Each row was made from one small tree. The marks that hang from a mark follow it in brackets, in alphabetical order. Every link used is in the known rows. Write each row's tree.
Known rows:
dapono{bafoz{bipo} mide{dumul}}: [-144   81  -75   16 -148   94   -4 -213 -190 -542  -85 -129  -51 -259
  293  199  296   98   36 -180  346  -90  228  -97  -24  -56  360  114
  203 -280  -85   83 -437  -79  112  151   -4 -192   22  -26  253  143
   76  168 -153 -204  415  675 -162]
moze{gedoz{zale} samu{fakom}}: [ 131 -249    4   71  -87  175  -65  -90  -65 -225  127   25  -97   57
  149  200  -55 -167 -133 -261  457  138  170  -22   33   17  -18  430
  127 -169   33  233   35  -35  195  156   15 -139 -208  -74   37  156
  -25 -291  103  190 -140  405 -149]
noki{bipo{dapono} fafe{kubo}}: [-201  160   50   12  -15   22  -23 -230 -178 -149   19   41 -130 -200
  340  222  233   76  -70 -132  588  160   25   17 -121    4  556  192
  249  -83   33  222 -181  126  167  638  -56 -234  -33 -144   98  499
   -8  298  -28 -109 -193  587 -323]
mide{dapono{bafoz} dumul{zale{moze}}}: [-313  -19 -162    1 -180   58   74 -148 -258 -372   -9 -215  -22 -192
  261  288   57  174   66 -265  205  -50  -25 -122   -8    2  162  208
  259 -365  -69   51 -327  -83   32  -80   78 -198  -36  -19  144    3
   -1  -59  -44 -105  340  604 -166]
noki{bipo moze{gedoz samu{fakom mulas}}}: [ 127 -376   30   64  -27  236    2  -74  -53 -366  121  123 -255   21
  365  244   13  -65 -196 -202  422  299   95   14   37   11  278  551
  -20 -137   23  227  -33  -51  356  382  102 -273 -155  -38  -39  166
 -126 -223   91   44  -69  560 -122]
samu{moze{gedoz{mulas zale}}}: [  84 -220   78   87 -144  171  -58  -71   35   -4  114   27 -125   -6
  202  179 -163 -144  -82 -235  488  106   77   37  -87   92  163  510
  197 -187    1  155  104  -41  196  297   -4  -63 -194  -50   33  218
   26 -142  150  209 -337  375 -188]
gedoz{mulas{kubo samu{fakom{posatiz} moze}} zale}: [  55 -230   83  110 -111  247 -137 -128  180 -202  186   88 -221  139
   53  299 -321 -239  -59 -236  164   98   -1  140   12   82 -377  405
   96 -122   60  186  118   -1  144  175  -25  -99 -229 -116 -102   74
  -55 -151  163  306  -72  328 -154]
samu{fakom{posatiz} mulas{moze}}: [ -62 -358  -51   78  -68  242  -54 -257  117 -455   80    1 -140   41
  362  384  -67 -124 -100 -247  188   75    8  129   34  -40 -144  380
   53 -157   36  189 -147  -27  221   61   66 -273 -172   -4  -63   -5
 -122  -24   26   58  -59  472  -94]
fakom{posatiz{bafoz noki}}: [ -28  -70   18   44  -10  253  -50 -445  -96 -604   92  -80 -149   -2
  452  373  102   19 -118 -211  360   37  160   74  -35 -108   -2  306
   61  -86   69  220 -171   31  197  230    4 -383 -213   62   59  169
    1  -19  -82   14 -137  632 -177]
gedoz{zale{moze{fakom{posatiz} samu}}}: [   9 -209    9  151  -93  258 -107 -235   68 -401  126  -59 -123   83
   92  139 -138 -166  -51 -294  251  161  -33   84  168   21 -141  374
  147 -208   40  201   42   19  105   52  -58 -194 -120 -148   45  -51
   10 -122   92  204 -217  415  -90]
zale{gedoz{kubo mulas{samu}} moze{fakom{posatiz}}}: [-214 -157    7  198 -105  289  -85 -128  224  -48  173 -132 -201  143
  -53  162 -326 -304   27 -293  -18  109 -132  127  207  121  -19  253
  187 -231   29   81  128    0   51  210 -109  -83  -83 -170  -14    9
  -21  121   84  335 -184  247  -17]
fakom{posatiz{dumul{zale}}}: [ -71 -195  -55   35  -60  320  -89 -316  -88 -708   94 -205  -72  -51
  312  137  144  -13  -49 -204  163  -15  121  116    2  -65 -116  222
  148 -176   62  241 -216  -73  147    8   18 -311 -199  -14   93  183
   -2 -257  -49  -51   24  564 -159]
dumul{samu{fakom mulas{kubo}} zale{gedoz{moze}}}: [-282 -548  -46   66 -122  145 -102  -60  129 -189  147  -87 -165   77
  256  232 -357 -229  -62 -240 -124   73  -19  -58   33  103  -83  362
  178 -238  -14  168  -89 -125  158   38  124 -160 -194   33 -108   60
 -105 -318   79  104  319  318  -47]
fafe{kubo{gedoz{moze mulas{dumul samu} zale}}}: [-195 -108   14  114 -179   36  -29  -10  100  226  119  -15   16  -76
 -191  266 -111 -179  -12 -247  392   14  132  109   -7  191  219  293
  372 -248  -42  160   -4  115  -34  392    6  123 -248 -199   47  272
   10  129  233  344 -423  126  -64]
moze{gedoz{kubo{bipo}} samu{fakom{posatiz} mulas}}: [  52 -383   39  124    7  289 -126 -136   40 -326  137  132 -188  109
  152  216 -178 -248  -75 -260  295  219   73   65  114  116   25  370
    0 -104   40  222   71   42  265  362   44 -177 -177  -97  -74  119
  -79 -174   37  309 -196  376  -67]
moze{fakom gedoz samu}: [ 120 -212   18  123  -66  188  -44 -174  -19 -290  123  -57 -115   52
  187  151   11 -168 -114 -287  377  153  206   27  146   -3  161  391
  128 -178   73  235   32  -61  207   88    2 -175 -147  -72  101  158
   -1 -223   65  141  -56  511  -81]
gedoz{kubo{bipo} mulas{dumul moze samu}}: [-287  -64   28  164  -98  210  -12 -103    9   23  121   39  -27   15
  -76  302 -228 -181  117 -301  298  -35  143  117   84  204   87  214
  260 -211  -39  119  -45  119    4  353   -4   81 -189 -221   30  151
  -57  144  143  367 -114  219   52]
mulas{kubo{gedoz} samu}: [-112 -109   30  100  -77   43  -14 -125  -29 -267  119  -45 -158  -70
  137  199  -13 -173   17 -173  313   91  184   75  -39   64  126   92
  218 -198   80  196 -182   31  140  420  -44  -75 -193 -169   79  220
  -47  114   56  161  -46  351  -71]
zale{gedoz{mulas{dumul{samu{fakom}} kubo}}}: [-168 -207   -7  109 -126   95  -40 -112  148  -14  148  -16  -45   89
  -31  273 -287 -206  -45 -259   59  -27   90 -124  -34   88 -222  260
  205 -221   24  146  -38 -106   40   71   58    1 -197  -51   27  186
  -65 -297  135  166  227  212  -63]
dumul{samu{mulas{moze{fakom{posatiz{bafoz noki}}}}}}: [-107 -453    6   93  -19  254  -68 -437   85 -422  130 -116 -124  125
  411  458 -153 -106 -160 -289  117   81  194   99  187  -61 -183  432
   26 -115   37  212   -8  -35  228  -67  104 -343 -261  153  -50  -63
  -81 -264   -9   58   40  598  -39]
dumul{samu{moze{fakom gedoz{mulas zale}}}}: [  55 -358   93  115 -142  138  -64 -127  124   92  140  -39  -81   79
  103  221 -265 -217 -104 -269  297  181   62  -10   33   85  -35  535
  199 -186   15  191  220 -105  189  102   40  -70 -219   -5   20  102
   17 -335  183  197 -186  379 -145]
samu{moze{fakom} mulas{dumul}}: [ 152 -411  -14   89 -100  143   14 -187   45 -199   63   49  -12   19
  382  258 -106  -97  -82 -299  244    7   57   39   68   76  -33  453
   50 -124   29  196  -97  -86  177  -11  120 -170 -174  -15   70  104
  -58 -203   66   66   21  432  -99]
zale{moze{fakom samu}}: [ -50 -215  -23  138  -82  170    3 -208   -7 -360   90 -108 -134   21
  213  164  -69 -135  -39 -300  211  165  -13   49  154    0   93  323
  131 -219   43  195  -34  -25  120   31  -37 -207  -80 -117   86   -5
  -38 -107   70  116  -77  480  -70]
bafoz{bipo{dapono{mide}} noki{moze}}: [-127  317  -16   71  -52  209  111 -336 -302 -631 -131  -56 -150 -218
  412   76  342   49  -42  -82  397  -13  264  -52   92  -93  488   93
  203 -245  -13  164 -432   19  265  250 -157 -241   -2  -82  231  146
   51  451 -160 -111  375  735 -170]
bafoz{dapono noki{moze}}: [-143  133   -5   44 -101  131  118 -364 -224 -798  -68  -90 -195 -138
  434  189  278  -20 -108 -114  439   64  203   -6  -57  -82  311  167
  198 -248   70  201 -363  -11  265  196 -118 -298  -53  -50  178  113
   20  291  -44  -80  277  611 -163]
zale{gedoz{moze mulas{dumul kubo}}}: [-230  -75   29  154 -161  171  -64  -69  184   49  147    6  -88   27
  -47  157 -269 -200   17 -263  247  -65  118   12  -30  157  155  344
  287 -275  -19  107  -92  -26   -2  240  -16   60 -115 -118   43  236
   16   76  146  241   30  208  -18]
fakom{posatiz{bafoz{bipo noki} dumul}}: [ -17  -27   17   50  -15  341  -21 -505 -185 -736   10 -209 -134  -43
  417  233  212 -100  -87 -145  263 -130  312   81   75 -151   40   98
   32 -220   44  257 -312  -28  253   33  -79 -382 -163   38  169  158
  105  -79 -142    1   54  690 -128]
kubo{gedoz{mulas{samu}}}: [-121 -118    6   98 -116   57   39 -124   18 -116   79  -66  -84  -86
   90  247  -15 -132   -7 -222  334  137   79   86 -103   48  184  194
  272 -228   30  165 -112   41  109  371  -31  -35 -183 -138  108  207
  -37  107   84  140 -288  334  -86]
gedoz{mulas zale{moze{fakom}}}: [-123 -128   24  111 -170  182   -8 -173   99 -100   92  -73  -66   -9
   96  175 -198 -105   11 -281  338  148  -61   50   14   83   68  354
  254 -245  -31  135   -3    3   83  166  -37  -93  -78 -137   48   50
   47   11  151  196 -306  289 -172]
noki{bafoz{bipo dapono zale} fafe moze}: [-175  139   25  -38  -99  137   86 -354 -175 -435  -91  -91 -195 -203
  584  258  297   11  -89  -99  566  -32  244  -55 -172  -31  600  163
  146 -217   -5  151 -351   82  365  461 -143 -298  -27  -36  239  300
   88  224  -98 -215  259  681 -195]
dapono{bafoz{bipo zale}}: [-101   54   -2   40 -140   84   35 -224  -29 -364  -60 -106  -89 -200
  365  149  156   14   14 -143  307 -147  214  -95  -10  -59  428   73
  145 -281  -47  128 -375  -19  234  157  -44 -220  -46  -35  196  132
  101  140 -100  -89  233  602 -117]
bipo{dapono{bafoz{noki}}}: [-130  238  -32   95  -65   70  107 -302 -200 -468  -73  -44  -11 -162
  251  169  214  100  -35 -150  487   19  151  -48   42  -70  265   89
  232 -251   41  169 -365   -8  133   89 -100 -197  -14  -72  171  119
   63  391 -107  -51  174  632 -162]
samu{moze{gedoz} mulas}: [ 131 -416   14   72  -71  156  -33  -93  -36 -240   78   10 -173  -27
  485  226  -59 -145 -128 -237  377   80  102   46   -6   45  242  495
   43 -151   37  177  -13  -89  283  210   80 -202 -188   37   24  195
  -63 -162   34   69 -157  516 -133]
mide{bafoz{zale} dumul}: [-188  -97 -128  -19 -155   -2   69 -220  -95 -391  -49 -128 -166 -211
  327  229   77  160  -60 -249  299  -86  244  -50 -134   13  227  271
  170 -315  -40  116 -402  -11  145   69   39 -153  -70  -43  232  220
  -12   41 -117 -137  219  604 -148]
dapono{mide{bafoz{noki} dumul{samu}}}: [-339  -10 -131   25 -121  -42   22 -326 -333 -611  -99 -173 -133 -196
  218  292  194  124  -69 -234  202    9  309 -128  -54  -46   65  157
  220 -302  -31  141 -407  -73   52 -112   44 -187  -48   -7  259  113
  -14   65 -181 -215  509  678 -142]
samu{fakom moze mulas{kubo{gedoz}}}: [  63 -502   34   60  -82   35   18 -106  127 -164   92  103 -193  -14
  373  242 -184 -172  -69 -167  213  189  -10   57  -96   90   25  309
   34 -121   65  206 -121  -62  295  351   46 -168 -191  -42  -61   94
 -126 -127  100  128  -48  345 -166]
bipo{dapono{bafoz mide{dumul{zale{moze}}}}}: [-323   50 -169   34 -133  164   88 -132 -205 -455  -38 -180   48 -235
  208  135  173  215   49 -227  257  -36  136  -72   93   -4  187  176
  282 -324  -83   42 -343  -58    6   -2  -24 -142   21  -26  183   33
    9   59 -121 -195  431  635 -178]
mulas{dumul{zale} kubo{bipo} moze{fakom} samu}: [-211 -183   11  141  -97  247  -34 -146    4 -315  171  -10    3   74
   43  284 -193 -149  109 -315  117 -100  213   94  264  156 -158  145
  223 -200   13  167  -93   48   76  107   74  -25 -235 -189    1   71
  -43 -200  165  310  330  306   59]
fakom{posatiz{bafoz dumul{samu{moze}} noki{bipo}}}: [ -61 -321   99   54   49  280  -64 -427 -106 -427  145  -79 -210   34
  407  372   46  -10 -156 -193  207  115  129   56   42 -115 -119  396
  -70  -37   69  260   -7  -72  209  184   30 -437 -261  162   -1  101
  -67 -381  -41  -90  -71  775 -159]
mulas{dumul{samu zale{gedoz moze{fakom{posatiz}}}}}: [-219 -326  -85  141 -111  240  -58 -227  114 -319  140 -209   33  116
  109  237 -179 -172  -13 -302 -190  -48  -69  -66  212   27 -324  260
  212 -256   26  136  -29 -104   29 -142   67 -177 -203  -30   73  -41
  -32 -395   66   88  178  336    9]
zale{gedoz{mulas} moze{fakom{posatiz{dumul noki}}}}: [-109 -168   -7  145  -64  337  -29 -300  168 -383  133 -179 -189   89
   78  132 -124 -142  -76 -300   65   55  -15  121  233  -16   27  289
   93 -177   40  100   76  -92   92   40  -96 -200  -93   26   31  -15
  -24 -115   54  152 -144  433  -96]
dumul{samu{moze{fakom gedoz}}}: [  46 -368   51  110  -71  113  -20 -200   34 -160  114 -100 -119   52
  307  277  -80 -198 -115 -242  199  156   61  -11   92   -9   22  448
  103 -151   77  227   93 -142  236   67   55 -217 -204   34   58   87
  -42 -273   82   60    2  546 -104]
mide{bafoz dumul{samu zale}}: [-309 -264 -148  -17 -146    5   -7 -237 -228 -447    2 -240  -71 -137
  347  337   18  136  -19 -257   70   40  100 -107 -128    7  -57  325
  283 -316  -36  159 -355  -79   61  -69  138 -184 -169   -2  155  187
  -46 -263  -74 -158  332  612 -130]
dapono{mide{bafoz{zale} dumul{samu}}}: [-346 -107 -140  -15 -153  -39   28 -211 -164 -384  -70 -184 -130 -241
  217  225  117  151  -65 -257  177  -89  361 -150  -91  -14  123  210
  186 -314  -74  107 -352  -59   85  -72   68 -137  -65   19  266  150
  -30  -67 -176 -265  520  653 -134]
zale{gedoz{kubo moze{samu}}}: [-203 -222    4  149  -96  158  -94  -70   34  -46  113  -54 -216   30
   96   39 -208 -238  -24 -247  220  129  -25   38   36  126  333  352
  229 -233   10  167  -54   -8   83  325  -85  -99  -84 -146   37  138
  -33  159   39  221  -89  353   -5]

Write each row's tree:
[-189  -87   44   90 -178  162  -66 -146   70  -47   80  -16  -84  -64
   92  198 -149  -98   -7 -239  458  120   20   74 -142   89  200  442
  324 -250  -55  167  -94   38   60  289  -23  -60 -112 -112   42  177
   52  189  125  161 -328  324 -146]	gedoz{moze mulas zale}
[-108 -126   -8  139 -153  197   24 -233  152  -55   99  -31   41   33
   58  295 -118  -95   -4 -314  286  -13  156   86   79   60   -4  352
  242 -223   -4  156  -91  -21   58   -5   28  -40 -149  -98   78   85
  -13  -55  152  160  -30  329  -43]	gedoz{mulas{dumul moze{fakom}}}
[-363 -247 -147   21 -190   78   -4 -100  -85 -252   25 -199 -128 -108
  281  229  -84   73    1 -283  109  -13  -34  -41  -83   75  198  401
  316 -368  -75   76 -330  -65   39  101   66 -111  -81  -39  100  178
  -13   33  -25  -30  233  506  -78]	mide{bafoz dumul{zale{gedoz{moze}}}}
[-284 -433  -49   73 -100  146  -85 -142  -43 -423  122 -158 -158  -19
  359  206 -240 -141    1 -227  -37   67   88  -32   45   92  -33  262
  177 -254   -9  162 -135  -69  137    6  104 -195 -190  -14  -21   62
  -82 -374   36   47  197  397  -76]	dumul{samu{mulas{kubo}} zale{moze}}
[-202 -154   53   91 -110   -1   33 -126   34 -113   55  -34  -69 -145
   58  153  -47  -97   55 -207  425  197 -205   38   42  150  354   78
  267 -205   -1  164  -16  122  153  666  -30  -83 -118 -246   21  128
   30  191  200  310 -509  206 -177]	fafe{kubo{bipo gedoz{zale{moze{fakom}}}}}
[-298   89  -38   11 -160   22   81 -228 -136 -265  -70 -119 -125 -186
  356  213  146   56  -25 -221  387  -89  306 -134 -103  -42  253  169
  194 -302  -14  130 -358   27  155   11  -87 -158  -35  -16  172  169
   54  132 -107 -124  345  607 -162]	mide{bafoz{dapono zale}}
[-132  176   -3   39  -43  314   17 -344  -78 -309  -38  -94  -61 -158
  368  138  203   25  -45 -162  339 -207  409  -63   81 -116  212  109
   97 -225  -39  155 -293   75  243  142 -127 -253  -81   30  202  177
  110   96 -226 -111  251  730 -168]	fakom{posatiz{bafoz{bipo{dapono{mide}} zale}}}
[-147   81   62  -34  -56  222  -20 -519  -92 -568  -26 -101 -179  -73
  608  337  207  -83 -119 -144  343 -164  493  -25  -41 -138  307  132
   69 -124   -4  184 -270  111  324  218 -145 -380 -109  137  207  218
  100  -28 -198 -160  310  724 -210]	fakom{posatiz{bafoz{bipo dapono zale} noki{fafe}}}
[-162 -133   56  118 -156   72  -39 -101   91   40  129   68    4  -54
  -35  166 -139 -165   50 -183  452   29  226   34  -89  174   88  272
  317 -239  -14  192 -213   52   34  412  -18   50 -197 -178   73  194
   34  128  159  242 -150  166  -63]	mulas{dumul kubo{gedoz{moze zale}}}
[-176 -392  -74   97 -140  204  -88  -39   54 -234  142  -33  -57   41
  250  142 -262 -141   -2 -278   92 -180  206   -9  103  166    4  265
  216 -255  -18   97 -178  -70  115   47  106  -34 -222  -57  -13  148
  -72 -310   89  174  315  253   19]	samu{mulas{dumul{zale{gedoz}} kubo moze}}
[ 203 -418   69   69  -13  214 -119 -330   73 -443  112   61 -221  113
  533  326  -62 -169 -210 -245  291  171  161  168  100    3  143  538
  -28   23   79  213  112  -43  342  213   58 -332 -173  107   16  157
  -67 -165   -9   26  -68  583 -195]	samu{moze{fakom{posatiz{noki{fafe}}} gedoz} mulas}
[-140  -37  -10  -46  -66   12   16 -396 -138 -552  -24 -132 -191 -160
  472  234  168    7 -207 -135  407 -112  339   73 -121  -32  446   50
  108 -148   42  254 -210   92  313  308   -8 -352 -132  -29  203  394
   56   43  -97  -62   49  528 -267]	posatiz{bafoz{noki{fafe{kubo}} zale}}
[-135  -55   48   75 -150  151  -93 -150    3  -17   85    3 -107  -53
   90  103 -174  -95   26 -201  450  133   56   38 -163  152  172  297
  299 -189  -27  168 -103   45   93  394  -52  -63 -124 -177   52  246
   49  119   68  215 -315  256 -205]	gedoz{kubo mulas zale}
[ -40 -300   71  155 -131   91  -65 -121  147  -68  158   29 -121   50
  -32   63 -230 -219   -7 -236  373  184  189   98  107  135   44  249
  255 -225   47  214  -16   26  166  285  -75   -2 -183 -209    8   12
  -17 -103  200  314  -69  263  -33]	mulas{kubo{gedoz{zale}} moze{fakom samu}}
[-198    7   53  165  -15  181   -2 -145  -69 -248   89   81 -144  -37
   90  107 -138 -100   48 -248  450   80  145   47  149   96  203  212
  225 -228   40  179  -91  112  133  352 -108   -7 -105 -194   12  129
  -61  131   80  250   73  494   -8]	mulas{kubo{bipo{dapono}} moze{samu}}
[  52 -136   89  129 -127  199 -157  -39   32  -99  186   48 -178   54
  -39   54 -236 -215  -69 -254  507  120  323   18    5  142  132  409
  234 -226   17  184  112    0  143  250  -38   31 -186 -141   25  265
   45 -278  163  324 -157  303 -119]	moze{gedoz{mulas{kubo} zale} samu}
[  -4 -377   47  142 -100  319 -170 -154  185  -66  170   21 -132  127
  132  172 -253 -262  -56 -253  355  115  202  153  190  149   12  449
  143 -164    6  171   69   -4  227  209    9 -125 -185  -85  -75   40
    6  -44   86  316 -222  301  -71]	samu{mulas{moze{fakom{posatiz} gedoz{kubo zale}}}}
